[-53,-51,-94,-63,-16,-32,-17,-48,-70,-105,-60,-48,-95,-90,-57,-104,-96,-100,-39,-12,-30,-28,-41,-37,-81,-64,-26,-72,-83,-14,-70,-60,-42,-86,-98,-40,-39,-86,-22,-29,-73,-17,-78,-73,-41,-86] : Vozu
[277,-396,185,234,-212,-332,-231,-323,317,50,-225,-411,138,206,315,-16,-91,114,-361,-170,-318,126,-325,-317,257,96,-259,-272,228,-36,304,-410,241,219,120,-345,-364,15,-268,218,285,-216,233,-107,17,233] : lipi
[-328,-53,-282,-6,178,-35,143,-143,-154,-297,245,58,-448,-195,-124,-336,-542,-320,23,144,0,443,84,-165,-133,284,267,-237,-368,335,-62,77,-243,-116,-341,-92,-94,-25,-33,-103,-36,-76,-108,-31,-34,-172] : Lopu
[-100,-39,-13,-30,-85,-105,-88,-112,-49,-62,-57,-92,-75,-50,-47,-75,-106,-64,-100,-87,-103,-25,-92,-114,-41,-25,-74,-106,-71,-51,-36,-85,-73,-39,-68,-110,-103,-31,-94,-25,-33,-76,-34,-36,-108,-44] : pek
[-114,-147,411,35,-440,-432,-476,-142,313,522,222,-233,302,486,0,546,335,514,-252,-488,-378,-65,-132,-446,302,363,-259,193,364,-469,223,-23,-276,379,506,-286,-293,487,-515,-154,278,-504,264,376,-424,361] : porib
[-16,-23,-26,-16,-10,-18,-11,-22,-17,-31,-20,-22,-29,-24,-14,-32,-33,-29,-20,-9,-17,-5,-19,-20,-21,-15,-13,-28,-24,-6,-17,-25,-13,-22,-28,-20,-20,-23,-14,-5,-17,-10,-20,-21,-18,-22] : fuset
[771,-565,173,430,-189,-208,-150,-428,311,-141,-809,-545,309,38,630,-288,-112,-41,-479,-56,-286,-96,-589,-70,291,-396,-481,-565,267,103,374,-746,807,151,-24,-351,-417,-487,-92,249,274,-114,243,-712,651,224] : Taded
[3,-273,-82,-103,-245,-234,-240,-228,-60,-130,-319,-299,-48,-100,-44,-142,-99,-102,-271,-219,-242,-232,-283,-198,-86,-238,-296,-216,-41,-227,-81,-320,-17,-108,-94,-236,-261,-242,-231,-172,-99,-254,-111,-301,-38,-89] : vuba
[-316,-87,-205,22,86,-95,55,-184,-124,-209,223,22,-367,-133,-105,-257,-476,-241,-32,48,-67,381,28,-212,-77,284,187,-234,-316,255,-26,58,-250,-53,-266,-144,-67,183,-11,290,10,141,4,276,-414,-108] : zuvod
[-234,-184,405,22,-529,-506,-565,-220,246,544,243,-241,272,471,-68,553,287,508,-306,-596,-458,-98,-180,-532,291,381,-306,147,292,-525,193,-6,-396,386,489,-363,-353,546,-596,-200,262,-566,270,433,-563,356] : tesul
[-98,-604,79,423,-341,-537,-358,-737,82,-49,-110,-397,-126,67,248,-261,-629,-98,-551,-353,-564,388,-504,-619,283,320,-255,-709,-192,187,333,-363,-39,283,-150,-670,-575,281,-387,472,360,-155,387,185,-468,228] : remum
which: [-259,193,364,-469,223,-23,-276] => porib
which: [-100,-39,-12,-30] => Vozu
which: [-397,-126,67,248,-261,-629,-98,-551,-353,-564,388,-504] => remum
which: [-103,-31,-94,-25,-33,-76,-34,-36,-108] => pek
which: [-283,-198] => vuba
which: [-237,-368] => Lopu

[477,-113,-520,213,-303,-188,-625,176,122,618,-109,305,-792,353,519,115,379] -> Befu
[-217,60,250,-130,161,367,-213,-104,-450,30,-187,494,-722,-69,-154,-54,218] -> ladi
[-520,213,-302,-188,-625,176,130,-104,-259,75,-291,267,-514,72,-210,88,-24] -> gavet
which: [-187,494,-722,-69] => ladi
which: [-520,213,-303,-188,-625,176] => Befu

[-500,-519,569,462,519,-190,536,-6,-529,-432,338,538,705,-269] : von
[140,-36,-468,503,591,548,28,185,-309,457,76,-317,48,618] : Vomu
[-254,-506,436,-535,349,-325,623,-9,-480,-569,191,630,572,-309] : fot
[674,-535,-238,-325,-535,349,-467,292,319,412,-615,-573,-622,-54] : Naz
which: [462,519,-190,536,-6] => von
which: [-506,436,-535,349,-325] => fot
which: [-325,-535,349] => Naz
count Vomu: [185] => 1
count Naz: [-468] => 0

[-81,46,27,46,208,432,46,46] = Pofan
[0,-209,0,-222,86,0,165,0] = kesi
[-217,-167,389,-371,-50,204,0,233] = kufe
[-103,0,95,0,219,420,-739,47] = mep
[21,76,1,483,0,0,508,145] = limez
[5,-133,404,-202,83,-431,-302,299] = som
[0,-257,21,76,0,483,0,0] = ritak
[-103,43,248,-106,91,-432,167,248] = gifi
[324,-264,0,200,0,0,-580,-286] = nare
[-58,-527,-77,-208,-77,-124,0,166] = dupu
[-522,0,584,-110,-315,320,584,0] = Vek
count Pofan: [46] => 4
which: [-527,-77,-208,-77,-124,0] => dupu
which: [21,76,0,483,0,0] => ritak
count dupu: [-208] => 1
count gifi: [-432] => 1
which: [-133,404,-202] => som

[-297,421,421,421,421] : bavid
[-231,22,420,-314,138] : vegup
[-231,-231,-231,606,-231] : bime
count bime: [-232] => 0
which: [-297,421,421,421,421] => bavid
count bavid: [421] => 4
count bime: [-231] => 4

[584,51,584,-490,-490,496]  vimab
[-171,-230,-171,-171,-171,-171]  fug
[51,96,-172,-487,825,96]  gigu
[583,-203,-467,396,604,-704]  Rulir
count gigu: [96] => 2
which: [51,584,-490,-490,496] => vimab
count vimab: [583] => 0
count fug: [-171] => 5
count vimab: [495] => 0

[84,-43,-43,-207,613,-20] = Mafo
[84,-43,-552,-207,-268,-650] = Gagen
[225,-160,245,-207,-688,-207] = pasu
[-28,-83,81,-207,-688,-393] = dogu
[-207,-268,-206,-552,-43,121] = rad
count pasu: [-207] => 2
count Mafo: [-43] => 2
which: [-43,-552] => Gagen
which: [-688,-207] => pasu
which: [84,-43,-552,-207,-268] => Gagen

[-446,715,-446,207,449,-416,369,7,486,-610,715,-446,-446,-420,-328,-464,-280,-24,384,-346,-311,15,-42,190,-173,-272,304,25] -> kolu
[-342,468,-162,6,293,-336,360,110,438,-312,478,174,391,-367,-81,-170,-188,-90,274,-328,-194,129,75,256,-219,-292,231,104] -> tebas
[-126,254,-226,210,134,-48,33,-77,72,-249,245,-92,-2,-19,-194,-232,-92,94,171,19,-105,-71,-447,-27,75,33,125,-20] -> sez
[-102,379,341,-173,65,-195,317,519,427,101,492,480,466,-314,261,353,-385,-321,441,-300,-355,569,461,331,-305,-439,397,483] -> Godev
[-182,-43,-403,131,138,-64,35,-430,-37,-266,-37,-288,-90,35,-230,-416,303,288,-217,48,287,-452,-403,-38,112,191,-217,-372] -> tener
[-119,12,-345,189,107,-7,-24,293,-336,438,110,391,-128,79,-231,-355,187,252,-106,100,171,-352,-323,-83,152,195,-119,-271] -> Gisud
[-130,159,226,-231,63,-200,313,272,346,346,198,336,403,-270,241,233,-104,-184,164,-275,-76,303,246,320,-271,-319,156,237] -> tiro
[-417,540,-56,-125,307,-438,500,245,585,-259,576,364,570,-65,31,-63,-245,-203,330,-478,-238,267,196,404,-388,-475,276,205] -> Pidag
[-339,120,-1,-311,360,-367,478,391,293,438,110,-336,-312,174,166,-5,134,-84,-56,-418,155,35,25,418,-363,-335,-45,-24] -> Dazip
count tiro: [346] => 2
which: [293,-336,360,110,438,-312,478,174,391,-367] => tebas
which: [391,293,438,110,-336] => Dazip
count tener: [-64] => 1
which: [75,256,-219] => tebas
count kolu: [-445] => 0

[705,705,-37,-66,-295,390,305,-549,-628,-393,308,705,-694,-295,382] = sab
[-267,-433,-481,-398,-527,-311,-498,423,-221,372,364,-280,-186,541,-212] = nasu
[-759,-124,-88,-74,-624,237,-535,146,-489,478,603,315,-413,542,-222] = lop
[-49,-76,403,409,-296,-221,-116,157,419,428,-284,-473,771,234,-397] = zolim
which: [-549,-628,-393] => sab
count sab: [-295] => 2
which: [771,234] => zolim

[181,207,-703,-122,-630,577,-111,700,415] = pefis
[374,-566,234,-22,527,309,506,37,-477] = Luras
[681,-587,-235,227,-124,156,-175,632,-207] = Fimi
[-361,121,-597,-574,-285,-142,-160,158,331] = lamuk
[387,-481,311,-57,527,211,462,-62,-430] = kigol
[422,-606,-20,-434,600,262,634,469,-553] = paber
[533,-386,415,179,16,-558,-318,109,115] = zafi
[-375,382,108,108,-517,-276,108,-276,108] = bames
[-439,333,-676,-345,-98,604,459,608,-130] = Doni
[-395,193,-637,-544,-290,-139,-96,136,323] = musi
[407,-172,390,167,-292,-524,-436,-249,366] = redin
count bames: [108] => 4
count kigol: [462] => 1

[553,-11,-86,-424,411,-46,-342] = Gosut
[-259,78,-516,-273,-401,11,195] = Kelev
[371,345,-11,206,-128,-3,-513] = Rilak
[-879,134,-409,158,-203,-128,-170] = pegi
[-466,-265,538,43,49,104,-201] = Fegi
[90,-231,-268,-58,157,178,95] = pado
[398,77,325,66,13,85,-378] = derez
[51,104,-289,-343,-216,-13,-169] = dure
[-466,-265,538,43,49,-299,393] = komot
[133,51,716,152,-53,31,-98] = Kigus
[-516,11,-259,78,-401,-273,463] = Sivuz
[186,77,36,-189,92,-19,-513] = peza
which: [49,104] => Fegi
which: [-259,78,-516,-273,-401,11] => Kelev
which: [158,-203,-128] => pegi

[-36,282,166,531,44,96,-466,581,32,242,407,407,277,32,433,32] -> dite
[-769,361,301,31,-284,20,-289,-192,-136,307,428,144,-113,-92,1,347] -> Vikib
[-69,135,66,-7,-50,-36,-98,-22,14,44,47,107,74,21,35,26] -> zaz
[92,-31,42,7,2,107,-68,145,-1,110,49,-26,-107,-1,79,92] -> raba
[0,100,-125,-18,-40,-126,74,139,-49,15,197,1,-116,24,72,-169] -> Besev
[-14,165,62,-13,-62,-79,-96,-74,0,14,37,132,126,27,11,-5] -> Gos
[-76,-34,-92,82,0,19,-49,-68,-105,-43,33,16,-31,-2,90,-67] -> kenu
[1,-1,-1,-1,4,0,-1,1,1,-2,3,1,1,-3,1,-1] -> muvog
[8,-113,52,-98,21,-124,-98,-49,221,-99,-98,-60,-38,57,-99,21] -> Vena
count muvog: [1] => 6
count Vena: [-98] => 3
count raba: [-1] => 2
count dite: [32] => 3

[-307,235,148,-605,49,-483,39,353,-163] -> nel
[-630,-365,205,25,-252,336,-139,154,110] -> sofop
[-325,199,113,-537,144,-536,46,350,-186] -> Fuzu
[100,495,-324,-100,-91,18,49,375,-67] -> lamed
[107,530,51,-255,-268,53,-28,351,-13] -> kiv
[-39,610,-118,-115,-347,59,12,257,-106] -> Kemef
[-155,296,297,-693,79,-377,-129,252,-171] -> nifo
[25,336,-365,-139,-630,205,-252,167,136] -> kevu
[-260,258,208,-394,150,-336,-92,253,-151] -> bak
[-202,229,389,-686,192,-348,-246,257,-112] -> vore
[26,498,-320,-8,-90,16,22,396,-1] -> muvel
[91,503,70,-256,-272,76,-21,386,20] -> fegu
which: [208,-394,150] => bak
which: [-630,-365,205,25,-252,336,-139] => sofop
which: [148,-605,49,-483] => nel

[-201,75,151,-311] : geba
[134,-90,-345,-346] : Pag
[-103,129,150,-103] : mok
[-61,22,168,-25] : Vit
[-321,-346,333,-346] : pogit
which: [-346,333,-346] => pogit
count mok: [150] => 1
which: [-321,-346,333] => pogit
count pogit: [-347] => 0

[-237,284,5,296,170,-33,50,155,81,-109,-41,227,156] : Kilu
[-152,313,-97,86,-523,236,-264,121,-350,-562,133,330,-138] : puzi
[-449,215,124,229,203,-254,69,290,-9,-20,-197,145,317] : Rafu
[-72,172,77,112,85,-196,-208,280,85,-229,-98,-227,370] : vudus
[-251,-33,-272,29,125,-48,-302,-207,-207,-374,-33,-33,-205] : Dosu
[124,-449,229,124,156,-48,-302,156,156,-374,-33,-12,-205] : Sifu
[-187,683,10,189,-253,-609,-151,34,-77,291,430,2,-268] : nos
count Dosu: [-207] => 2
which: [10,189,-253,-609,-151,34,-77,291,430,2,-268] => nos
count Sifu: [-205] => 1
which: [-449,215,124,229,203] => Rafu
count Sifu: [124] => 2
count Sifu: [156] => 3

[54,-137,0,-402,-147,0,6,-137,0,-137,0,-137,104,-81,39,-3,-22]  fole
[-169,366,191,591,12,-25,79,249,-30,-230,1,81,-52,196,-13,542,-6]  zunu
[-182,-381,-308,318,-102,40,-176,-319,-195,-219,-67,-119,28,-280,44,-207,15]  vas
[-255,53,-145,220,46,-22,-16,1,204,259,67,123,-17,-52,-17,-436,49]  koli
[52,-467,347,-255,311,-130,-21,59,-104,-436,-274,48,52,-436,39,-200,14]  musap
[258,-35,23,-301,-7,-12,18,174,-117,-129,-77,47,-66,-440,-45,389,8]  Rogi
[-169,366,191,591,12,-25,79,249,-30,-230,1,81,-52,196,-24,-147,15]  zif
[-193,727,337,235,288,-7,465,456,641,486,126,285,-11,314,3,-265,78]  Diros
[49,-439,-52,-175,-98,-15,-439,-175,-175,-225,34,-439,33,-175,-439,26,-75]  Vive
[-135,-115,-7,458,-164,-15,-154,-127,-373,-246,-34,-175,32,-143,7,-149,-14]  gizit
[-138,222,240,-341,220,-50,96,274,66,-59,31,85,-30,179,-40,450,111]  lepe
[-467,-255,-104,-130,-274,52,-436,59,311,347,-21,48,-19,-14,-8,-137,32]  lak
which: [59,-104,-436,-274,48,52,-436] => musap
which: [-467,-255,-104,-130,-274,52,-436,59,311,347,-21,48] => lak
which: [-59,31,85,-30,179,-40,450] => lepe
count fole: [-137] => 4
count Vive: [-439] => 4

[-105,-24,289,-100,14,-102,-62,122,45,-60,-93,-99,-94,-106,-50,144,48,-43,-169,141,208,-99,-58,52,-120,182,82,-19,16,-24] : moliz
[74,-18,67,-55,-128,-133,-21,-190,0,-2,144,300,10,-52,107,-154,-110,-78,-96,-13,-22,243,-72,-29,-180,246,-108,-77,96,88] : reme
[-119,-46,-117,-68,-71,257,-88,51,-92,-65,-137,-102,-116,-93,-117,24,61,107,-37,321,397,-190,121,7,85,-108,9,-27,-135,-28] : lozon
[42,2,-92,288,-35,17,-52,-4,-39,29,46,-95,54,-113,-6,-40,70,-67,-98,80,-29,-75,7,-228,-199,-14,-79,46,-137,-45] : Sudu
[-92,279,-65,133,-121,-75,32,-1,-84,-53,-90,-60,-86,38,-8,105,80,9,31,-44,7,-49,-57,-184,402,-73,31,225,-142,-78] : viz
[31,-74,-50,-55,45,-131,-24,-55,-46,232,219,274,186,-92,28,-65,169,-18,39,58,-117,66,-131,-190,145,127,53,-23,39,317] : ruze
[31,-74,-50,-55,45,-131,-24,-55,-46,232,219,274,186,-92,28,-65,169,-18,39,58,-117,66,-131,-190,-227,74,-96,-51,195,78] : Giru
[-119,-46,-117,-68,-71,257,-88,51,-92,-65,-137,-102,-116,-93,-117,24,61,107,-37,321,397,-190,121,7,85,0,-122,31,-58,90] : Fozug
[-155,-87,-42,93,221,-94,-91,109,-103,-102,-51,-95,-74,177,-118,97,-88,4,-195,-65,73,-193,81,113,100,-84,145,163,-126,-5] : Giper
[645,104,55,-25,105,-101,-62,-229,346,6,547,597,487,118,656,-183,-126,-134,150,-91,-136,744,-148,-316,-285,197,-45,-2,368,41] : balo
[-21,-15,-57,-64,-62,16,239,-145,-95,221,-116,82,92,-98,-59,41,-128,145,-144,-78,-122,-81,82,88,20,-79,-50,-78,-30,-61] : nelag
count reme: [-110] => 1
which: [279,-65,133,-121,-75,32,-1,-84,-53,-90] => viz
which: [-93,-99,-94] => moliz
which: [-154,-110,-78,-96,-13] => reme

[851,-123,-407,312,619,302,468,796,759,463,521,851,778,-208,-445,837,-632,-746,-390,-9,434,-248,-67,268,850,797,606,-861,-421,851,6,66,-615,33,754,-16,610,-249,105,105,-199,189,152,637,-707,832,665,626,-342,-199,-52,537,381,-600,885,212,-709,851] = fet
[424,-489,680,-201,-836,-496,94,-146,808,250,-382,6,-835,-605,233,454,663,-572,639,711,-194,924,-750,-485,621,-113,-602,-473,-792,392,713,664,-432,755,20,258,-113,395,711,616,-174,-501,341,226,-504,931,-775,6,371,221,-582,-445,-842,-860,-65,919,721,-53] = Fizam
[-572,638,754,312,619,302,797,118,759,463,521,-198,778,-208,-445,837,-632,-746,778,-9,434,-248,-67,268,421,797,606,-861,-421,-142,6,66,-615,33,406,-16,610,-249,105,105,-199,189,152,637,-707,832,665,797,-342,-731,-52,537,778,-600,885,212,-709,835] = mube
which: [-572,639,711] => Fizam
count mube: [797] => 3
count Fizam: [711] => 2
count fet: [851] => 4
count fet: [665] => 1
count Fizam: [755] => 1

[320,-326,-649,553] : Petov
[261,-163,261,261] : Pir
[324,-342,-674,553] : Zom
[269,-486,-717,554] : zegu
[261,261,261,556] : Deva
[263,-168,-336,502] : sud
[320,550,-649,550] : vavu
[229,549,262,459] : sisen
which: [261,-163] => Pir
count Deva: [556] => 1
count Deva: [261] => 3
count Deva: [262] => 0
count vavu: [550] => 2
count Pir: [261] => 3
which: [-717,554] => zegu

[146,-66,16,-66,-491,-256,-211,-308,136,-88,151,-95,-243,6,48,-161] = Bakid
[-217,-364,-322,-323,41,280,-637,-555,190,228,279,-513,-37,-26,618,67] = pas
[-349,-235,-255,-177,65,100,-763,-470,190,334,133,-557,-88,-98,624,68] = zis
[-163,-368,-348,-294,-6,261,-680,-700,183,232,235,-573,-103,53,558,96] = soled
[191,-160,-123,-21,-222,-172,-202,-241,141,-95,-88,-243,151,-19,686,-132] = Kiruf
[163,-176,65,-37,49,-315,-176,-367,-176,-206,-171,-155,112,49,49,-246] = fovez
count Bakid: [-161] => 1
which: [-95,-243,6] => Bakid
which: [-95,-88,-243,151] => Kiruf
count fovez: [49] => 3
which: [-308,136,-88,151,-95,-243,6] => Bakid

[617,571,-820,29,357,-150,-381,-231,-379,-740,-293,50,-27]  zusi
[-597,618,-477,647,439,-15,618,162,618,-6,98,647,137]  kemod
[-145,-50,704,-178,-666,-743,553,-178,632,-178,-353,203,-478]  Pitut
which: [571,-820,29,357,-150,-381] => zusi
count kemod: [-477] => 1
count kemod: [617] => 0
count Pitut: [-178] => 3

[-567,-297,449,-913,-48,-509,-452,-425]  nidu
[-492,2,-142,317,-509,449,249,-584]  Molu
[-142,318,-509,449,-48,-913,-452,-425]  buf
which: [-142,317,-509,449] => Molu
which: [-567,-297] => nidu
which: [-913,-452] => buf
count nidu: [449] => 1
which: [-509,449,-48,-913,-452,-425] => buf

